Below is a small trained network, with its code and all its weights. Each question gives an input and a target symbol and asks what happens when units are switched off, that is, made to give their printed mean instead of their output.

import numpy as np


def w(rows, s, z=0):
    codes = np.array(rows[::2]) - 128.0
    scale = np.full(codes.shape[1], s)
    scale[-1] = z or s
    return codes * scale


def norm(h):
    return h / np.sqrt((h * h).mean(-1, keepdims=True) + 1e-5)


def f(y):
    return np.maximum(y, 0)


def softmax(a):
    e = np.exp(a - a.max(-1, keepdims=True))
    return e / e.sum(-1, keepdims=True)


def log_softmax(a):
    a = a - a.max(-1, keepdims=True)
    return a - np.log(np.exp(a).sum(-1, keepdims=True))


def net(x, mask):
    ids = ['ΓΔΘΛΩαβζτψ'.index(c) for c in x.split()]
    T = len(ids)
    res = E[ids] + P[:T]
    q, k, v = (norm(res) @ M[0].T for M in (Q, K, V))
    z = softmax(np.where(np.tri(T) > 0, q @ k.T / 4**0.5, -1e9)) @ v
    res = res + np.where(mask[0], z, O[0][:, -1]) @ O[0][:, :-1]
    y = f(norm(res) @ A[0][:, :-1].T + A[0][:, -1])
    res = res + np.where(mask[1:13], y, B[0][:, -1]) @ B[0][:, :-1]
    return log_softmax(norm(res)[-1] @ U[:, :-1].T + U[:, -1])


Q, K, V, O, A, B = {}, {}, {}, {}, {}, {}
E = w([
[26,135,103,144,178],'Γ',
[106,121,142,116,134],'Δ',
[144,182,188,123,85],'Θ',
[166,184,73,106,84],'Λ',
[191,48,107,209,70],'Ω',
[172,53,203,148,187],'α',
[67,103,115,138,74],'β',
[190,114,193,76,11],'ζ',
[174,63,72,6,131],'τ',
[187,132,133,168,221],'ψ',
],0.02)
P = w([
[118,253,213,98,62],'0',
[141,208,196,133,99],'1',
[115,195,162,173,142],'2',
[79,191,141,160,151],'3',
[62,184,121,176,161],'4',
[55,184,103,184,154],'5',
[44,171,90,195,165],'6',
[41,177,79,188,175],'7',
[30,163,77,181,164],'8',
[33,162,71,188,173],'9',
[34,153,74,185,170],'10',
[17,167,81,178,161],'11',
[12,164,88,184,160],'12',
[9,175,91,168,139],'13',
],0.0034)
Q[0] = w([
[14,49,198,245,201],'H0',
[87,8,254,129,91],'H0',
[16,197,68,141,116],'H0',
[168,22,254,245,92],'H0',
],0.0072)
K[0] = w([
[160,104,10,135,227],'H0',
[132,86,52,66,145],'H0',
[82,99,150,147,173],'H0',
[190,189,29,132,89],'H0',
],0.011)
V[0] = w([
[38,148,164,135,50],'H0',
[115,197,141,74,92],'H0',
[153,160,11,130,177],'H0',
[117,153,186,253,114],'H0',
],0.0056)
O[0] = w([
[105,93,156,217,132,4],'H0',
[154,170,69,120,46,94],'H0',
[127,175,75,113,53,112],'H0',
[6,229,176,135,2,170],'H0',
],0.0079,0.0023)
A[0] = w([
[137,123,153,111,108,152],'N0',
[205,184,174,140,209,154],'N1',
[106,132,128,45,109,99],'N2',
[157,96,164,178,136,92],'N3',
[115,111,199,198,94,227],'N4',
[144,235,70,171,129,253],'N5',
[144,145,39,90,108,122],'N6',
[94,82,187,148,58,105],'N7',
[91,91,207,116,168,71],'N8',
[112,104,119,189,99,103],'N9',
[79,10,120,25,28,213],'N10',
[171,83,155,137,113,100],'N11',
],0.012,0.0061)
B[0] = w([
[98,118,98,150,101,154],'N0',
[102,147,159,194,120,245],'N1',
[135,80,163,220,112,146],'N2',
[93,112,126,139,73,172],'N3',
[134,191,63,57,121,226],'N4',
[119,19,123,154,66,203],'N5',
[121,2,120,99,110,145],'N6',
[119,174,159,140,158,175],'N7',
[126,88,178,75,107,179],'N8',
[134,130,76,74,198,140],'N9',
[166,135,181,187,199,196],'N10',
[118,116,61,85,112,166],'N11',
],0.0099,0.011)
U = w([
[27,96,88,135,153,4],'Γ',
[118,129,112,122,144,89],'Δ',
[123,170,133,155,77,113],'Θ',
[129,44,93,118,66,123],'Λ',
[139,152,67,126,160,214],'Ω',
[93,108,202,88,119,160],'α',
[96,181,116,154,203,172],'β',
[203,171,155,145,139,120],'ζ',
[198,80,117,121,196,235],'τ',
[93,124,166,251,114,33],'ψ',
],0.012,0.0035)

Each question gives the input, a string of symbols that net reads in full, and the target symbol t.
The units are the heads (4 rows each of Q, K, V and O) and the neurons (one row each of A and B). Each row of codes is followed by its name. A weight is (code - 128) times the scale printed after its matrix; where a second scale follows, it is the last column's (O, A, B and U).
mask holds one flag per unit, heads first, then neurons. A switched-off unit (its flag False) gives its mean, the last column of its rows in O or B, instead of its output. The means were averaged over made-up inputs and are rounded, as every weight is.
A unit's drop is (log p(t) with every unit on - log p(t) with that unit switched off) / (log p(t) with every unit on - log p(t) with every unit switched off).
The circuit of an input: a set's keep is (log p(t) with only the set's units on - log p(t) with every unit switched off) / (log p(t) with every unit on - log p(t) with every unit switched off). Starting from the 12 units with the biggest drops (on a tie, the unit counted first), units are removed one at a time, each time the one whose removal leaves the highest keep (on an exact tie, the one counted first), for as long as the keep stays at least 0.8.
circuit, biggest first: the units of the circuit, biggest drop first
k most important neurons: the k neurons with the biggest drops, biggest first
drop when u is switched off: that unit's drop, to one decimal
input α α β Γ Δ α β τ, target τ: circuit, biggest first -> N10
input ζ Γ α ψ Λ Θ ψ Δ, target ψ: circuit, biggest first -> N2; N10
input β Θ Θ ψ α β β Λ ψ Λ Ω τ, target τ: 3 most important neurons -> N10; N1; N6
input α Λ Γ α α α, target Λ: circuit, biggest first -> H0; N10; N11
input α α β Λ Δ ψ Λ β β, target β: circuit, biggest first -> N10; N9; N1; N5
input α τ β, target τ: circuit, biggest first -> H0; N10
input Θ Θ ψ ψ β Λ β ψ α ψ Δ, target ψ: 3 most important neurons -> N2; N10; N8
input α α α α, target α: 2 most important neurons -> N8; N10
input Θ ψ Λ τ α Θ α Θ τ ψ α α α ψ, target ψ: 2 most important neurons -> N1; N5
input Θ ζ ζ ψ Γ α ζ ψ Θ α, target α: 2 most important neurons -> N8; N5
input α Θ Ω Θ α Λ α, target Λ: drop when H0 is switched off -> 0.8
input α Θ α Θ τ α Ω Ω, target τ: drop when N10 is switched off -> 0.0
input β α α ζ α α Θ Δ, target α: drop when N0 is switched off -> 0.0
input α ψ ψ ψ Θ β, target ψ: drop when N8 is switched off -> 0.1
input Δ τ Λ Δ, target τ: circuit, biggest first -> H0
input α α τ ψ β, target τ: 2 most important neurons -> N10; N1
